Here is a tiny trained network, its code and every weight. The questions are about switching its units off for an input and a target symbol, where a switched-off unit gives its printed mean instead of its output.

import numpy as np


def w(rows, s, z=0):
    codes = np.array(rows[::2]) - 128.0
    scale = np.full(codes.shape[1], s)
    scale[-1] = z or s
    return codes * scale


def f(y):
    return y / 2 * (1 + np.tanh(0.7978845608 * (y + 0.044715 * y**3)))


def softmax(a):
    e = np.exp(a - a.max(-1, keepdims=True))
    return e / e.sum(-1, keepdims=True)


def log_softmax(a):
    a = a - a.max(-1, keepdims=True)
    return a - np.log(np.exp(a).sum(-1, keepdims=True))


def net(x, mask):
    ids = ['βδζηθλμξπστφ'.index(c) for c in x.split()]
    T = len(ids)
    res = E[ids] + P[:T]
    u = 0
    for l in range(2):
        r = res
        for j in range(2):
            rows = slice(4 * j, 4 * j + 4)
            q, k, v = (r @ M[l][rows].T for M in (Q, K, V))
            z = softmax(np.where(np.tri(T) > 0, q @ k.T / 4**0.5, -1e9)) @ v
            o = O[l][rows]
            res = res + np.where(mask[u + j], z, o[:, -1]) @ o[:, :-1]
        u += 2
        y = f(res @ A[l][:, :-1].T + A[l][:, -1])
        res = res + np.where(mask[u : u + 4], y, B[l][:, -1]) @ B[l][:, :-1]
        u += 4
    return log_softmax(res[-1] @ U[:, :-1].T + U[:, -1])


Q, K, V, O, A, B = {}, {}, {}, {}, {}, {}
E = w([
[141,131,159,143],'β',
[160,146,179,122],'δ',
[139,135,154,144],'ζ',
[152,207,132,79],'η',
[134,147,168,140],'θ',
[149,179,205,114],'λ',
[126,90,146,201],'μ',
[90,172,174,174],'ξ',
[120,206,84,110],'π',
[183,123,36,115],'σ',
[166,152,246,155],'τ',
[215,80,130,154],'φ',
],0.011)
P = w([
[87,110,150,1],'0',
[122,129,117,68],'1',
[136,145,106,101],'2',
[148,163,100,123],'3',
[167,176,93,144],'4',
[177,178,80,162],'5',
[190,188,76,174],'6',
[204,193,68,188],'7',
[215,196,55,196],'8',
[221,205,59,211],'9',
[233,207,50,222],'10',
[240,213,38,233],'11',
[236,226,44,240],'12',
],0.0038)
Q[0] = w([
[135,139,130,159],'0.h0',
[126,127,129,124],'0.h0',
[131,135,131,134],'0.h0',
[162,154,122,162],'0.h0',
[61,58,137,5],'0.h1',
[96,106,150,121],'0.h1',
[222,151,143,115],'0.h1',
[138,193,125,125],'0.h1',
],0.018)
K[0] = w([
[107,116,152,115],'0.h0',
[132,128,128,129],'0.h0',
[127,121,133,127],'0.h0',
[74,119,129,117],'0.h0',
[7,36,144,73],'0.h1',
[93,132,148,104],'0.h1',
[199,166,85,120],'0.h1',
[196,91,147,94],'0.h1',
],0.017)
V[0] = w([
[187,156,124,197],'0.h0',
[169,146,158,141],'0.h0',
[218,235,113,254],'0.h0',
[125,160,133,128],'0.h0',
[134,120,128,120],'0.h1',
[143,96,136,114],'0.h1',
[173,133,112,79],'0.h1',
[89,123,142,175],'0.h1',
],0.0066)
O[0] = w([
[164,155,75,169,188],'0.h0',
[127,122,85,146,176],'0.h0',
[207,146,24,255,253],'0.h0',
[127,108,118,151,145],'0.h0',
[127,133,123,130,131],'0.h1',
[125,140,105,132,126],'0.h1',
[152,124,111,177,191],'0.h1',
[107,130,142,88,74],'0.h1',
],0.008,0.0026)
A[0] = w([
[36,146,104,90,148],'0.n0',
[92,87,218,213,193],'0.n1',
[153,239,198,181,252],'0.n2',
[1,97,137,250,98],'0.n3',
],0.0067,0.0035)
B[0] = w([
[114,147,95,82,111],'0.n0',
[83,16,79,146,154],'0.n1',
[108,121,33,255,254],'0.n2',
[125,89,45,20,130],'0.n3',
],0.0065,0.0064)
Q[1] = w([
[91,113,108,226],'1.h0',
[127,183,237,126],'1.h0',
[134,144,145,188],'1.h0',
[205,142,102,124],'1.h0',
[141,150,5,170],'1.h1',
[136,90,192,247],'1.h1',
[62,175,102,166],'1.h1',
[212,193,176,119],'1.h1',
],0.017)
K[1] = w([
[212,82,85,164],'1.h0',
[81,53,112,57],'1.h0',
[150,84,72,149],'1.h0',
[89,154,70,181],'1.h0',
[202,106,103,235],'1.h1',
[87,202,6,104],'1.h1',
[220,114,94,127],'1.h1',
[58,56,77,141],'1.h1',
],0.016)
V[1] = w([
[70,127,57,152],'1.h0',
[246,63,123,103],'1.h0',
[126,164,242,206],'1.h0',
[145,248,125,74],'1.h0',
[101,70,73,118],'1.h1',
[29,185,110,151],'1.h1',
[131,50,190,187],'1.h1',
[173,150,185,140],'1.h1',
],0.017)
O[1] = w([
[61,168,128,63,254],'1.h0',
[227,93,193,84,222],'1.h0',
[76,100,179,248,156],'1.h0',
[187,237,98,187,19],'1.h0',
[90,149,109,63,146],'1.h1',
[64,81,68,162,130],'1.h1',
[80,192,203,157,137],'1.h1',
[161,131,168,180,117],'1.h1',
],0.016,0.0072)
A[1] = w([
[167,2,49,160,49],'1.n0',
[179,142,140,191,255],'1.n1',
[108,117,204,106,79],'1.n2',
[177,131,147,87,65],'1.n3',
],0.0093,0.0046)
B[1] = w([
[131,241,144,142,253],'1.n0',
[185,97,67,189,214],'1.n1',
[118,250,132,145,231],'1.n2',
[74,103,104,153,220],'1.n3',
],0.012,0.0075)
U = w([
[117,71,149,123,138],'β',
[138,50,139,149,170],'δ',
[117,62,141,121,148],'ζ',
[155,138,97,157,95],'η',
[111,55,129,131,144],'θ',
[129,29,105,181,164],'λ',
[68,150,211,33,141],'μ',
[52,39,84,113,110],'ξ',
[101,224,82,126,2],'π',
[181,57,91,52,224],'σ',
[79,152,202,178,40],'τ',
[214,174,254,101,125],'φ',
],0.0043,0.0063)

Each question gives the input, a string of symbols that net reads in full, and the target symbol t.
The units are the heads (4 rows each of Q, K, V and O) and the neurons (one row each of A and B). Each row of codes is followed by its name. A weight is (code - 128) times the scale printed after its matrix; where a second scale follows, it is the last column's (O, A, B and U).
mask holds one flag per unit, layer by layer, with each layer's heads first. A switched-off unit (its flag False) gives its mean, the last column of its rows in O or B, instead of its output. The means were averaged over made-up inputs and are rounded, as every weight is.
A unit's drop is (log p(t) with every unit on - log p(t) with that unit switched off) / (log p(t) with every unit on - log p(t) with every unit switched off).
k most important neurons: the k neurons with the biggest drops, biggest first
top k neurons in layer l: the k neurons of layer l with the biggest drops, biggest first
heads that matter: for each layer, one digit per head in row order, 1 if its drop is at least 0.15 and else 0, layers parted by /
input μ ξ λ, target ξ: heads that matter -> 00 / 11
input φ σ μ μ, target μ: top 2 neurons in layer 1 -> 1.n1, 1.n0
input μ μ θ μ, target μ: heads that matter -> 00 / 10
input β μ μ η, target μ: heads that matter -> 00 / 01
input θ β φ μ λ β μ μ π ζ ξ ζ, target ξ: heads that matter -> 10 / 11
input σ δ σ τ τ, target τ: heads that matter -> 10 / 10
input δ τ τ η η μ φ φ β τ μ ζ, target μ: heads that matter -> 10 / 11
input β μ θ δ σ τ σ, target τ: heads that matter -> 00 / 11
input δ β π η τ, target τ: 3 most important neurons -> 1.n0, 0.n2, 0.n1
input δ φ η ξ ζ π η η η λ, target λ: heads that matter -> 10 / 10
input σ θ φ θ, target φ: heads that matter -> 00 / 10
input ζ φ η σ π η σ, target σ: heads that matter -> 10 / 11
input π ζ η π η σ δ, target σ: most important neuron -> 1.n2
input η η μ μ φ λ μ θ, target μ: heads that matter -> 00 / 11
input μ ξ σ π ξ, target π: heads that matter -> 10 / 11
input η ξ ξ η φ ξ σ φ μ μ φ ζ η, target φ: heads that matter -> 00 / 11
input φ η φ ζ φ ξ λ σ π σ η, target σ: 2 most important neurons -> 1.n0, 1.n2
input σ φ δ π δ τ β, target τ: 3 most important neurons -> 0.n2, 0.n1, 1.n2
input β σ φ ζ λ τ δ ζ η μ ξ φ σ, target φ: 2 most important neurons -> 0.n2, 0.n3
input σ π μ φ σ τ λ μ ξ μ, target ξ: top 2 neurons in layer 0 -> 0.n2, 0.n3
input η η ζ μ β, target μ: most important neuron -> 0.n1
input μ ζ φ λ β σ μ ζ σ φ λ τ ζ, target τ: 3 most important neurons -> 0.n2, 1.n2, 0.n1
input δ η δ φ σ φ δ π λ φ η μ, target φ: 3 most important neurons -> 1.n0, 0.n1, 0.n3
input τ μ λ φ μ θ σ β δ φ δ, target φ: 2 most important neurons -> 0.n2, 1.n2
input β ζ β σ β ξ λ μ δ, target μ: 2 most important neurons -> 0.n1, 1.n1
input π σ μ μ λ, target μ: top 2 neurons in layer 1 -> 1.n1, 1.n2
